How the items are linked:
vof: ε>pib, γ>gup, φ>vin, χ>vut, δ>pil
bon: ε>zir, γ>kaz, φ>dip, χ>pil, δ>muv
det: ε>pem, γ>bup, φ>dag, χ>pir, δ>vin
zil: ε>fen, γ>gar, φ>ruf, χ>dun, δ>leb
lod: ε>lev, γ>vef, φ>git, χ>dor, δ>mit
tam: ε>kaz, γ>lel, φ>pil, χ>fip, δ>kun
mit: ε>pir, γ>nop, φ>zib, χ>pem, δ>dul
zek: ε>veb, γ>fim, φ>kaz, χ>lel, δ>vip
dag: ε>vam, γ>det, φ>mun, χ>kuz, δ>miv
dad: ε>gup, γ>rus, φ>vut, χ>dib, δ>fip
fim: ε>kez, γ>dip, φ>zek, χ>nif, δ>sor
rer: ε>gur, γ>zum, φ>dab, χ>tur, δ>zek
git: ε>gar, γ>lod, φ>dun, χ>sor, δ>zib
gup: ε>dab, γ>tur, φ>vof, χ>dad, δ>tam
vin: ε>niz, γ>vof, φ>miv, χ>gok, δ>ren
lel: ε>zek, γ>nif, φ>tam, χ>lun, δ>fen
rus: ε>tur, γ>lef, φ>dad, χ>gur, δ>lun
gur: ε>rus, γ>mez, φ>dib, χ>rer, δ>veb
veb: ε>lun, γ>kez, φ>lar, χ>zek, δ>dun
dul: ε>gok, γ>mef, φ>mez, χ>niz, δ>ner
lud: ε>bod, γ>mun, φ>bup, χ>tiz, δ>gup
ren: ε>dip, γ>pil, φ>nif, χ>sed, δ>rop
kuz: ε>dag, γ>pir, φ>leb, χ>zib, δ>lef
pib: ε>mef, γ>dab, φ>niz, χ>vof, δ>bon
vor: ε>nif, γ>sed, φ>lun, χ>kez, δ>gar
bup: ε>zed, γ>lud, φ>det, χ>peg, δ>vof
lun: ε>lel, γ>vor, φ>fip, χ>veb, δ>zil
sig: ε>ruf, γ>dun, φ>vef, χ>giz, δ>der
vam: ε>zib, γ>pem, φ>gub, χ>dag, δ>zum
mez: ε>lef, γ>dul, φ>gur, χ>zum, δ>kez
bik: ε>leb, γ>zib, φ>der, χ>gub, δ>gur
fen: ε>vip, γ>gav, φ>kun, χ>zil, δ>mun
dip: ε>ner, γ>bon, φ>fim, χ>ren, δ>dor
peg: ε>bup, γ>tiz, φ>pir, χ>nop, δ>vut
tiz: ε>lud, γ>leb, φ>peg, χ>der, δ>dad
rop: ε>dor, γ>vas, φ>gav, χ>lev, δ>det
muv: ε>vef, γ>giz, φ>dor, χ>vas, δ>zed
lar: ε>fip, γ>veb, φ>zir, χ>kaz, δ>sig
ner: ε>sed, γ>zir, φ>kez, χ>dip, δ>lod
dib: ε>dad, γ>gur, φ>mef, χ>dab, δ>lar
giz: ε>sig, γ>vip, φ>muv, χ>kun, δ>bod
lef: ε>miv, γ>gok, φ>rus, χ>mez, δ>vor
zus: ε>pil, γ>fip, φ>sed, χ>zir, δ>seg
leb: ε>mun, γ>kuz, φ>tiz, χ>bik, δ>rus
lev: ε>rop, γ>seg, φ>gar, χ>lod, δ>pir
mun: ε>gub, γ>dag, φ>lud, χ>leb, δ>tur
ruf: ε>kun, γ>zil, φ>seg, χ>sig, δ>tiz
fip: ε>tam, γ>lun, φ>zus, χ>lar, δ>ruf
zum: ε>mez, γ>niz, φ>rer, χ>miv, δ>fim
kun: ε>giz, γ>fen, φ>vas, χ>ruf, δ>lud
zed: ε>nop, γ>bod, φ>pem, χ>bup, δ>pib
sed: ε>ren, γ>zus, φ>vor, χ>ner, δ>lev
nop: ε>peg, γ>der, φ>mit, χ>zed, δ>mef
sor: ε>git, γ>dor, φ>vip, χ>gav, δ>vam
miv: ε>zum, γ>vin, φ>tur, χ>lef, δ>nif
pem: ε>mit, γ>zed, φ>vam, χ>det, δ>niz
dor: ε>lod, γ>muv, φ>sor, χ>rop, δ>pem
vas: ε>muv, γ>kun, φ>rop, χ>seg, δ>bup
bod: ε>der, γ>gub, φ>zed, χ>lud, δ>dab
gub: ε>bik, γ>vam, φ>bod, χ>mun, δ>rer
dab: ε>dib, γ>rer, φ>pib, χ>gup, δ>kaz
tur: ε>rer, γ>miv, φ>gup, χ>rus, δ>lel
seg: ε>vas, γ>ruf, φ>lev, χ>vef, δ>peg
mef: ε>vut, γ>dib, φ>dul, χ>pib, δ>zir
gav: ε>sor, γ>rop, φ>fen, χ>gar, δ>dag
gar: ε>gav, γ>lev, φ>zil, χ>git, δ>kuz
zir: ε>zus, γ>lar, φ>ner, χ>bon, δ>vef
pil: ε>bon, γ>tam, φ>ren, χ>zus, δ>vas
pir: ε>det, γ>peg, φ>kuz, χ>mit, δ>gok
dun: ε>zil, γ>git, φ>sig, χ>vip, δ>bik
kaz: ε>lar, γ>zek, φ>bon, χ>tam, δ>giz
vef: ε>seg, γ>sig, φ>lod, χ>muv, δ>nop
zib: ε>kuz, γ>mit, φ>bik, χ>vam, δ>mez
niz: ε>dul, γ>pib, φ>zum, χ>vin, δ>dip
kez: ε>vor, γ>ner, φ>veb, χ>fim, δ>git
vut: ε>vof, γ>dad, φ>gok, χ>mef, δ>zus
gok: ε>vin, γ>vut, φ>lef, χ>dul, δ>sed
nif: ε>fim, γ>ren, φ>lel, χ>vor, δ>gav
vip: ε>dun, γ>sor, φ>giz, χ>fen, δ>gub
der: ε>tiz, γ>bik, φ>nop, χ>bod, δ>dib

The rows follow the links: the fewer symbols apart two items are, the more alike their rows tend to be.

Rows of some items; one shown again gets a slightly different row:
gav: [  -7 -106  130    5  -78  -98   37  116   79  -16   78 -156  -25  116   95 -153  117  191   36   44  222 -116  -20  117   28   14  123 -142  132  -87   78 -205   43  105   29 -212  215  -51   28 -206   96 -146  170   24]
dor: [-181   18   55  207   -1   97  156   19  -40   47  -38  -87  -64    4  210    5   17  160  -25   43 -105 -186  121 -164   62   41  -42   95 -125  158  127   64   21 -272   -6  -73 -143 -230   82  -75 -128 -115  128  100]
fip: [  90  -42   -6 -240  173  124 -156 -124   -1 -203  -45  -55 -195    3  -82    6  -59 -160   76   21   60   -9  108  209 -185  106  -82  -36   84 -255  -77  -33   42   32 -203 -199  -51  -19   15  197  -99  -64  -21  125]
gub: [ -90   -8  -55  116  -74  -83   91  180  -11   74  -51   39  170 -137  -69    6    8  164   18  -57  -48   33 -127 -273  263  -16 -131  177 -260  352  -43  141   82   96  -24  137   14  -59  130 -170  -72   17  -51  -54]
lod: [ -25  -40   14  156  139  164  174  -94  -35   53   93  154  -94   49  226    7  -60   16  -21  234 -183  -66  120 -107 -126 -109  -78   54  -14   74  157  107  -28 -257   80 -114 -152 -305   96    7  -70  -17   23   21]
bon: [ -78  258  -20  239  -49  -45 -154   -7  -80  126 -185  -81   58  -11 -157 -110  210  162   64   78 -127  -64  203   75   20  127   20  -67    7 -115   19  -50  -32  -95  184  100 -123  187  -25   46  -36   10   93  102]
vof: [-101  183  -47   11 -161 -125 -130   52  107   15  -93  -46  -29   -8 -230   15   44    5 -117 -105  102  -44 -208   67  115  155  282  -71   27 -108  -21   19  -96  147   53  189   21  258 -169   26  236  103  -39  -29]
zib: [ 204 -127  117  103  -11  -25  142   61  -27  129  185   83  200    7  110  -40  -56 -117  -18  -90  -34  223   16   65  -78 -185 -130  -51   80  213  -24 -209  -12  133   93   57  163   64  121  -64   45  -54   86  -76]
dib: [ 153  -86  -43 -180   27  200  -10 -148   16   -9  -71   77   35 -223  -25  211 -203 -266  -85    4 -193   64  131  113  -22   56 -167   15   49  116  -81  -35   -1   49  -14   31  -99  183  -39  237   -7 -126  -65   23]
lev: [ -80  -59   66   59  165   19   67  -47  -59 -126  170   95 -184  244  217  -30 -123  -46  -63   13  118  -58  -23  -62 -126  -70    2  -53   14 -192  106  133   -1 -225 -105 -163    7 -304   19   21  -42    6  -77  -69]
bod: [ -47 -109   23   23  -28  185  181  -14  222  112 -136  -94   98 -129   10   43 -118 -132 -132 -126   39  -40  107 -113   31  137 -204  104 -166  277 -110 -108  158   46  -37  -24  -31   65  124    4  -53 -173  151  -49]
pib: [ -93  168  -30  188 -151  -43   -4   46  -19  127 -186  -97  109  -99 -211   30   36   25 -105 -120  -89   59  -35  -33  128  116  114   91  -10   43  -34   -4  -99   40  179  247 -101  328  -71  101  111   49   18   -5]
giz: [ -25  -58  101   92   39  209    0    0  144   82 -110 -190  -18  -68  128  -27   44    6    7   32  -33 -140  281   13   58  141 -151  -41 -171  162  -30 -130  149  -25  -61 -263  -31  -67  126  -77 -148 -218  193  -15]
gup: [ -41  -20  -36 -296  -41  109    5  -84  225  -17 -128 -150 -130 -203  -31  129 -106 -132  -91 -130  107 -150  -97   48  119  175   46   31  -28  -28 -135  -65  104  139 -122  -34   33  101  -70   74  111 -120   42  121]
vam: [  44  -93   89  103 -105  -55  195  194  -33  157   37 -218  224    5   60  -58   66    1  -34 -235   94   12   50  -47   45    2 -149   37    3  184  -91 -241  102   14  163  104  199  159   81 -208   57 -103  206  -19]
rus: [  85  -17 -136 -158   83  -67  -60  -18  -83 -199  106  167  -15   -8 -170   64  -83  -19  100  -56   40  175 -225  -67   32  -28   -4  122    6  -73 -131  188  -31   94 -193  183    3  -64  -73   63    5  176 -282   -9]
dag: [ -12 -102   88  -74 -127  -44   97  221   76   87   89 -216  122   62  148  -50   21   54  -49 -175  252  -25 -186   14    4  -12  105  -40   35   15  -22 -289   35  228   -8    4  267  126   31 -174  221  -46   59  -63]
rop: [-171   14    7   21  -17   38  109   32   73  -61   14  -52 -187   31  240   -3   47   86 -100  106   83 -311 -109 -163    6   -8  169  -58  -54 -121   80  105  -40 -124  -59 -164    9 -286  -50 -117    8  -92   64   33]

Each walk starts at a row. The symbols on each line, taken left to right, move it on to the next item.
Each answer is a row, close to the row of the item it stands for.
new walk
[ 127 -142   53   16  104  149   71 -107  197   -5  -82   68   18   36  107  -67 -165 -136   63  156 -160   59  263   66 -158  -21 -203 -115  -26  155   74  -56  163  -34  -77 -286  -54  -62  146  -18 -104 -131   97  -20]
γ χ γ
[ -39   -1   96  195  -65   -7   92  136  -97  102   56 -237  110   50  126  -88  214  148  126  -61   65  -38  245   51  -52  -34 -106  -14   -5   45   55 -242   76  -62  157 -108  142   32  108 -130   -1 -125  248   69]
χ δ χ
[ 103 -170  112  -71  -13  -32   98   50  -25  -30  252  -39   48  135    2 -177 -153  -90  -29 -181  290  163  -50  -16 -156 -110  -36   18  185   -9  -42 -182   64  140  -42    4  248   15   62    6   57   44   32 -138]
new walk
[-160  243   41   37  -74 -156 -214   44   81   18 -142 -148 -129   79 -161 -142  151  181   32  147   25 -139   -9   90   54  110  260 -108   35 -215   48  -70  -53   25  126  -42  -26  141 -173   10  121  102   53   41]
ε γ φ ε ε
[  40  151   22  -35  101  -93 -239  -28 -110 -111   -3   77  -93  178 -242 -167   87  -41  103   42   22   97   99  108 -103   17  147  -87  109 -321   59  -21 -144   10   19   28  -25  158  -73  120   74  149  -60   38]
φ χ γ ε χ
[  31  140  -78   80   66  -14 -107  -38  -61   76  -95   89  -56   59 -194 -106   83   36  114  207 -258   80  150  117 -152  -30  -31 -153   71  -65  203   35 -136  -81  168   52 -122  209  -81   76   28   69   -8   -4]
new walk
[ 120 -114  108  -52   83  -23   -3  123   -4  -86  272  -71   50  232   67 -153   64  -27  133   -5  201  109  104  135 -160 -103   20  -66  167 -183   13 -177  -22  -17   17 -178  225  -65   86  -59   33   49   55  -67]
δ χ φ
[ 105  -26  -60   43   42  -86   73  -71    4  -36  -24  287  132  -61   24  -13 -116   19   90  135 -202  180 -100 -140   36 -122 -106   49 -156  334   -6  195    5   57  -38   44   28  -80  118 -106   10   80 -107 -182]
χ δ φ γ
[ -13   42 -148   35  -49  -43  -98   53 -123    3 -169   28  127 -162 -121  144   62   76   37  -39 -173   26 -124  -72  222   81 -100  181 -159  236 -122  219   11   18  -23  312  -68   55  -29  -31 -143   -2  -96   79]
new walk
[ 118  -26  -68  -66   75  169  -41 -147  -25   10 -101   41 -108 -129   37  146  -33 -128   85  172 -184   41  265  180 -105    9 -111  -97   43  -77  -28  -75  -77  -22   -2 -150 -136   97   43  213  -51 -121   47  109]
γ φ χ χ
[ -35  -10   -1 -244   -5  133 -102  -52  155  -96 -166 -228 -165 -102   13  100   94  -55   -8   29   85 -195   69  151   43  201   81 -105   16 -137  -95 -127   69   98 -133 -206  -47   27  -49   45  -61 -153   43  176]
χ δ δ χ
[ 151 -120   -2  -18   87  157   71 -120  240   90  -64   56   94  -94   62   62 -226 -204 -154  -83  -80  167  103   21  -90  -76 -159    7  -49  276   -3 -106    7   72  -30 -113  -51   62  143    9  -28 -102   15 -193]
new walk
[  57 -163   23 -186  134  149   35  -90  243 -141   -4   45  -36   84   23  -95 -226 -305  -87 -154  214  147 -108   10 -122    3  -97   22  -16   77  -57  -53   95  149 -170 -111   99  -22   78   68   36  -30  -35 -132]
δ χ φ
[  70  123 -100  144  -15  -80  -82  -50  -70   85 -119  152  142  -32 -233   34 -123 -131  -41   -9 -225  175   45   54  -93  -28   12  -75   65   28   27   50 -175   18  155  181 -132  278  -60  114  164  154  -45  -69]
γ ε γ φ
[  67  -78  -79 -348   84  122  -13 -150   47 -132   -6   21  -68  -45  -89   88 -212 -357  -84 -129  134   87  -39  131  -99   68  -39   76   15  -60 -131   -4   57  131 -156  -60   -3  111  -12  216   12  -25 -140   20]
new walk
[  -4  -83   73 -125  222  195   19  -57  168 -120    0    0  -91  198   49 -135 -139 -143   29   32  165    4  161   15 -132   13  -95 -103  -42 -142   21  -61  134    1 -165 -351   32 -174  111   72  -50  -29   29  -91]
φ γ ε
[ -39  -52   18 -121    9  136   42   24  266  -88  -51 -188 -100   62   90  -93  -46   -4  -33   46  170 -185   25   52   45  121   32  -81  -51  -23  -45 -178   82   93 -117 -319   -2 -121   61 -143  -53 -143  125    0]
φ γ δ
[ -43  -30   42  -94  -31  119  112  -11  336   -2 -114 -157  -12  -46   72   15 -118  -53 -194 -131  254  -65 -134  -34  107  128   42  -43  -84  151 -158  -53   94  193  -83 -191  116  -40   75  -36  105 -203   24 -140]
new walk
[ -28   67  -25  -21 -112  -99   33  114  173  -72    5   66   21   19    6  -24  -22  167  -28  -89  107   26 -355 -175  248   76   98   70 -181  128  -46  172   53  158  -99   43  120 -106    9 -247   79  114  -80 -110]
ε ε δ
[ 100  -51 -135  -63   23  -83 -123  -81 -118   -9  -26  251   94 -199 -177  153  -89  -34   46   89 -253  183  -78  -57   39  -81 -100  102  -50  156  -45  185  -96   51  -51  187 -105   60  -32   37   -7   34 -189    7]
γ φ χ χ
[  -9   84  -90 -133 -149 -124 -121   72   21  -92  -75   33  -37 -184  -42  148   -3  112   45  -41    6  -54 -387 -159  236   57   86   76 -102   28 -145  113   41  144 -151  178   20   -8 -120  -70   10  116 -164   50]
new walk
[ 186 -132  108   64   32  -44   69   76  -85  113  111   50  118  157   67  -90   49   55  139  134 -146  123  216  116 -215 -214 -134  -93  135   37  106 -209  -36  -46   92 -143  128   25   72  -27   27  -41   74  -89]
φ δ ε
[  22  -83  -54  -99   75 -100  -24  100   17 -128  140  179   68   54 -104 -131 -127  -47   98  -83  150   91 -230 -136   27 -145   40  118  -90   25  -25  195   19  151 -152   14  148 -154   29  -50   38  119 -179 -150]
δ φ φ γ φ
[   9  179  -38  -59   60  -82 -187  -86  -99  -78   18   98    1  130 -286 -104  -99 -163  -28  -96   74  170 -101   99  -68    7  129  -49  120 -148  -26   38 -130   69   65  216    6  192 -112  206  167  217 -108 -152]
